Here is a tiny trained network, its code and every weight. The questions are about switching its units off for an input and a target symbol, where a switched-off unit gives its printed mean instead of its output.

import numpy as np


def w(rows, s, z=0):
    codes = np.array(rows[::2]) - 128.0
    scale = np.full(codes.shape[1], s)
    scale[-1] = z or s
    return codes * scale


def norm(h):
    return h / np.sqrt((h * h).mean(-1, keepdims=True) + 1e-5)


def f(y):
    return y / 2 * (1 + np.tanh(0.7978845608 * (y + 0.044715 * y**3)))


def softmax(a):
    e = np.exp(a - a.max(-1, keepdims=True))
    return e / e.sum(-1, keepdims=True)


def log_softmax(a):
    a = a - a.max(-1, keepdims=True)
    return a - np.log(np.exp(a).sum(-1, keepdims=True))


def net(x, mask):
    ids = ['ΓΔΘΩαβεμπστφψ'.index(c) for c in x.split()]
    T = len(ids)
    res = E[ids] + P[:T]
    r = norm(res)
    for j in range(3):
        rows = slice(2 * j, 2 * j + 2)
        q, k, v = (r @ M[0][rows].T for M in (Q, K, V))
        z = softmax(np.where(np.tri(T) > 0, q @ k.T / 2**0.5, -1e9)) @ v
        o = O[0][rows]
        res = res + np.where(mask[j], z, o[:, -1]) @ o[:, :-1]
    y = f(norm(res) @ A[0][:, :-1].T + A[0][:, -1])
    res = res + np.where(mask[3:7], y, B[0][:, -1]) @ B[0][:, :-1]
    return log_softmax(norm(res)[-1] @ U[:, :-1].T + U[:, -1])


Q, K, V, O, A, B = {}, {}, {}, {}, {}, {}
E = w([
[108,142,136,159,153,130],'Γ',
[130,116,133,124,156,110],'Δ',
[126,88,94,169,156,189],'Θ',
[111,145,108,126,163,148],'Ω',
[131,102,100,138,158,130],'α',
[171,163,178,177,2,245],'β',
[121,109,170,138,150,141],'ε',
[101,104,134,138,155,154],'μ',
[109,130,105,166,154,159],'π',
[99,135,139,118,158,166],'σ',
[95,98,111,109,155,189],'τ',
[121,95,139,183,150,127],'φ',
[130,67,136,131,151,156],'ψ',
],0.0067)
P = w([
[113,129,120,112,67,96],'0',
[183,146,144,126,241,101],'1',
[221,132,162,113,253,118],'2',
[89,104,113,100,180,105],'3',
[82,101,121,128,183,102],'4',
[93,97,138,133,227,104],'5',
[98,80,88,117,227,131],'6',
],0.0045)
Q[0] = w([
[117,172,163,204,188,154],'head 0',
[191,91,120,133,230,168],'head 0',
[121,85,146,148,230,157],'head 1',
[254,150,168,94,141,167],'head 1',
[143,70,149,182,159,146],'head 2',
[32,78,99,118,186,150],'head 2',
],0.0081)
K[0] = w([
[100,91,116,92,107,119],'head 0',
[62,103,101,142,46,101],'head 0',
[134,130,120,121,1,137],'head 1',
[75,86,102,123,120,99],'head 1',
[105,106,128,104,55,136],'head 2',
[165,146,136,131,63,137],'head 2',
],0.01)
V[0] = w([
[99,193,151,232,102,68],'head 0',
[144,9,168,141,104,131],'head 0',
[133,121,235,89,134,69],'head 1',
[119,177,196,134,111,255],'head 1',
[128,179,149,49,127,125],'head 2',
[61,158,116,57,119,60],'head 2',
],0.0086)
O[0] = w([
[2,159,220,154,157,98,94],'head 0',
[109,28,107,69,55,167,253],'head 0',
[122,93,192,27,175,209,82],'head 1',
[99,21,158,206,205,152,201],'head 1',
[168,144,147,151,159,152,68],'head 2',
[175,197,132,95,211,139,121],'head 2',
],0.0083,0.0054)
A[0] = w([
[97,176,127,164,95,142,109],'neuron 0',
[154,150,254,142,237,152,254],'neuron 1',
[146,59,86,74,96,179,61],'neuron 2',
[121,77,159,124,139,136,233],'neuron 3',
],0.0081,0.0018)
B[0] = w([
[122,193,216,125,153,107,121],'neuron 0',
[140,131,96,150,44,226,197],'neuron 1',
[158,174,254,162,216,44,253],'neuron 2',
[64,119,82,175,138,117,201],'neuron 3',
],0.0072,0.0058)
U = w([
[54,218,167,155,154,195,88],'Γ',
[156,171,120,44,144,180,215],'Δ',
[141,101,41,173,28,58,38],'Θ',
[172,225,88,186,168,133,202],'Ω',
[161,164,43,92,67,74,254],'α',
[115,95,146,197,91,163,78],'β',
[117,78,183,51,169,221,67],'ε',
[153,114,190,125,211,41,139],'μ',
[86,196,111,214,121,21,61],'π',
[192,143,97,175,170,251,94],'σ',
[246,101,54,168,161,81,106],'τ',
[46,114,147,74,62,83,174],'φ',
[199,39,123,49,84,94,98],'ψ',
],0.012,0.0044)

Each question gives the input, a string of symbols that net reads in full, and the target symbol t.
The units are the heads (2 rows each of Q, K, V and O) and the neurons (one row each of A and B). Each row of codes is followed by its name. A weight is (code - 128) times the scale printed after its matrix; where a second scale follows, it is the last column's (O, A, B and U).
mask holds one flag per unit, heads first, then neurons. A switched-off unit (its flag False) gives its mean, the last column of its rows in O or B, instead of its output. The means were averaged over made-up inputs and are rounded, as every weight is.
A unit's drop is (log p(t) with every unit on - log p(t) with that unit switched off) / (log p(t) with every unit on - log p(t) with every unit switched off).
The circuit of an input: a set's keep is (log p(t) with only the set's units on - log p(t) with every unit switched off) / (log p(t) with every unit on - log p(t) with every unit switched off). Starting from all 7 units, units are removed one at a time, each time the one whose removal leaves the highest keep (on an exact tie, the one counted first), for as long as the keep stays at least 0.8.
circuit, biggest first: the units of the circuit, biggest drop first
most important unit: the unit with the biggest drop
which heads matter: for each layer, one digit per head in row order, 1 if its drop is at least 0.15 and else 0, layers parted by /
drop when u is switched off: that unit's drop, to one decimal
input Γ ε Γ, target Γ: most important unit : head 0
input φ σ φ μ μ Δ φ, target φ: circuit, biggest first : [head 0; head 1]
input σ Θ μ φ, target σ: circuit, biggest first : [head 2; neuron 1]
input α φ Δ ψ α, target α: which heads matter : 010
input π Θ ε Ω, target π: which heads matter : 110
input π π Ω μ π μ, target π: which heads matter : 110
input Δ π π Γ, target Δ: which heads matter : 010
input ψ μ σ, target ψ: which heads matter : 100
input τ σ Γ τ, target τ: which heads matter : 100
input μ Θ ε ε π, target μ: circuit, biggest first : [neuron 2; head 1]
input φ α Ω μ π, target φ: circuit, biggest first : [head 1; head 0]
input ψ τ μ ψ τ, target ψ: circuit, biggest first : [head 0; neuron 2]
input π μ φ ε σ σ τ, target π: circuit, biggest first : [head 1; head 0]
input Θ π σ π, target Θ: most important unit : head 1
input π ψ α β, target ψ: which heads matter : 111
input φ μ ε, target φ: which heads matter : 100
input Γ τ φ, target Γ: which heads matter : 100
input α Γ ε ε, target α: which heads matter : 010
input Γ Ω φ φ μ, target Γ: circuit, biggest first : [head 0; neuron 1]
input Δ Θ τ α Γ μ, target Δ: circuit, biggest first : [head 1]
input μ μ ε μ ψ, target μ: which heads matter : 000
input ε π μ μ Δ, target ε: which heads matter : 010
input ψ ψ π α ε φ, target ψ: drop when neuron 3 is switched off : 0.0
input τ μ α ψ, target τ: drop when head 1 is switched off : 0.1
input σ α φ φ Θ, target σ: drop when head 0 is switched off : 0.1
